Below is a small trained network, with its code and all its weights. Each question gives an input and a class and asks what happens when units are switched off, that is, made to give their printed mean instead of their output.

import numpy as np


def w(rows, s, z=0):
    codes = np.array(rows[::2]) - 128.0
    scale = np.full(codes.shape[1], s)
    scale[-1] = z or s
    return codes * scale


def norm(h):
    return h / np.sqrt((h * h).mean(-1, keepdims=True) + 1e-5)


def f(y):
    return y / 2 * (1 + np.tanh(0.7978845608 * (y + 0.044715 * y**3)))


def log_softmax(a):
    a = a - a.max(-1, keepdims=True)
    return a - np.log(np.exp(a).sum(-1, keepdims=True))


def net(x, mask):
    res = np.array(x, float).reshape(1, 5) / 4 @ E
    u = 0
    for l in range(3):
        y = f(norm(res) @ A[l][:, :-1].T + A[l][:, -1])
        res = res + np.where(mask[u : u + 3], y, B[l][:, -1]) @ B[l][:, :-1]
        u += 3
    return log_softmax(norm(res)[-1] @ U[:, :-1].T + U[:, -1])


A, B = {}, {}
E = w([
[158,125,127,50,212,111,164,132,117,154,145],'x0',
[141,67,141,104,132,251,137,126,156,169,60],'x1',
[81,185,129,92,145,147,109,122,133,129,127],'x2',
[147,136,100,97,152,121,75,203,100,148,200],'x3',
[101,112,90,122,112,108,176,131,180,172,115],'x4',
],0.012)
A[0] = w([
[138,105,116,114,134,231,44,160,118,160,167,41],'0.n0',
[171,213,162,36,225,184,34,100,58,60,145,58],'0.n1',
[5,212,84,49,116,204,99,124,207,210,126,2],'0.n2',
],0.012,0.007)
B[0] = w([
[181,162,98,114,114,145,84,172,121,105,98,205],'0.n0',
[77,104,191,118,142,124,130,109,73,139,180,254],'0.n1',
[68,182,73,103,59,126,236,246,152,122,90,219],'0.n2',
],0.014,0.0092)
A[1] = w([
[69,114,125,2,186,231,164,93,195,212,60,103],'1.n0',
[201,41,91,99,212,108,161,176,166,205,170,3],'1.n1',
[152,99,131,72,172,178,127,74,186,202,92,81],'1.n2',
],0.014,0.004)
B[1] = w([
[182,167,113,113,227,139,179,103,167,134,2,248],'1.n0',
[145,65,76,114,35,128,177,127,120,130,214,193],'1.n1',
[123,98,165,140,208,149,53,73,90,119,177,166],'1.n2',
],0.0094,0.012)
A[2] = w([
[109,194,83,162,134,2,93,99,173,97,172,35],'2.n0',
[80,74,159,251,36,246,97,69,190,131,35,83],'2.n1',
[139,80,117,129,95,228,8,205,104,169,103,2],'2.n2',
],0.016,0.0031)
B[2] = w([
[177,200,133,163,115,151,126,100,127,165,99,207],'2.n0',
[1,78,131,83,90,103,71,102,148,55,128,254],'2.n1',
[216,109,145,164,162,137,121,202,160,99,148,203],'2.n2',
],0.014,0.012)
U = w([
[181,34,46,126,71,95,191,102,118,178,234,107],'0',
[174,67,113,118,251,172,160,39,152,153,55,100],'1',
[37,57,136,138,94,112,37,70,170,39,98,169],'2',
[70,179,65,74,114,148,212,205,164,131,45,174],'3',
[91,151,217,104,192,90,101,121,13,152,225,167],'4',
[104,85,108,151,136,120,95,121,126,193,131,3],'5',
[184,239,101,214,58,87,114,54,120,156,137,134],'6',
[233,92,137,150,154,165,65,223,121,86,158,156],'7',
],0.012,0.0055)

Each question gives the input, the list of numbers given to net, and the class t.
The units are the neurons (one row each of A and B). Each row of codes is followed by its name. A weight is (code - 128) times the scale printed after its matrix; where a second scale follows, it is the last column's (A, B and U).
mask holds one flag per neuron, layer by layer. A switched-off neuron (its flag False) gives its mean, the last column of its row in B, instead of its output. The means were averaged over made-up inputs and are rounded, as every weight is.
A unit's drop is (log p(t) with every unit on - log p(t) with that unit switched off) / (log p(t) with every unit on - log p(t) with every unit switched off).
The circuit of an input: a set's keep is (log p(t) with only the set's units on - log p(t) with every unit switched off) / (log p(t) with every unit on - log p(t) with every unit switched off). Starting from all 9 units, units are removed one at a time, each time the one whose removal leaves the highest keep (on an exact tie, the one counted first), for as long as the keep stays at least 0.8.
units of the circuit, in order: the units of the circuit, biggest drop first
top k neurons: the k neurons with the biggest drops, biggest first
top k neurons in layer l: the k neurons of layer l with the biggest drops, biggest first
drop of u: that unit's drop, to one decimal
input [2,8,1,-5,2], class 1: units of the circuit, in order	(1.n2)
input [-3,7,5,3,-6], class 7: top 2 neurons	(0.n0; 2.n2)
input [4,-2,-3,-3,-1], class 0: top 4 neurons	(0.n2; 0.n1; 1.n1; 2.n1)
input [-8,-6,4,-2,-8], class 6: top 2 neurons	(2.n0; 2.n1)
input [-7,2,6,1,-4], class 7: top 3 neurons	(0.n0; 2.n2; 1.n0)
input [6,-4,-7,-7,3], class 0: top 2 neurons	(1.n1; 0.n2)
input [2,-4,3,-7,-4], class 4: units of the circuit, in order	(0.n1; 2.n1; 1.n0)
input [-5,-8,8,0,7], class 6: top 2 neurons in layer 2	(2.n0; 2.n1)
input [-4,0,-4,3,3], class 2: top 2 neurons	(2.n1; 0.n0)
input [-1,6,-6,1,7], class 1: top 3 neurons	(1.n0; 0.n2; 1.n2)
input [-2,0,6,-5,-6], class 4: top 2 neurons	(0.n1; 2.n1)
input [-1,4,-4,-2,5], class 1: top 2 neurons	(1.n0; 0.n2)
input [1,6,-3,-1,-5], class 7: top 3 neurons	(0.n0; 2.n2; 0.n2)
input [7,-4,-8,0,2], class 0: units of the circuit, in order	(1.n1)
input [0,-3,2,-7,2], class 2: top 2 neurons	(2.n1; 0.n2)
input [1,-4,-6,1,-4], class 6: top 2 neurons in layer 2	(2.n0; 2.n1)
input [8,3,-2,1,6], class 1: top 2 neurons in layer 1	(1.n0; 1.n2)
input [2,-8,5,5,3], class 6: drop of 2.n0	1.1
input [8,6,3,5,-4], class 4: drop of 0.n1	2.9
input [-4,-4,-5,0,6], class 6: drop of 0.n1	0.0
input [3,1,2,-7,2], class 1: top neuron in layer 1	(1.n0)
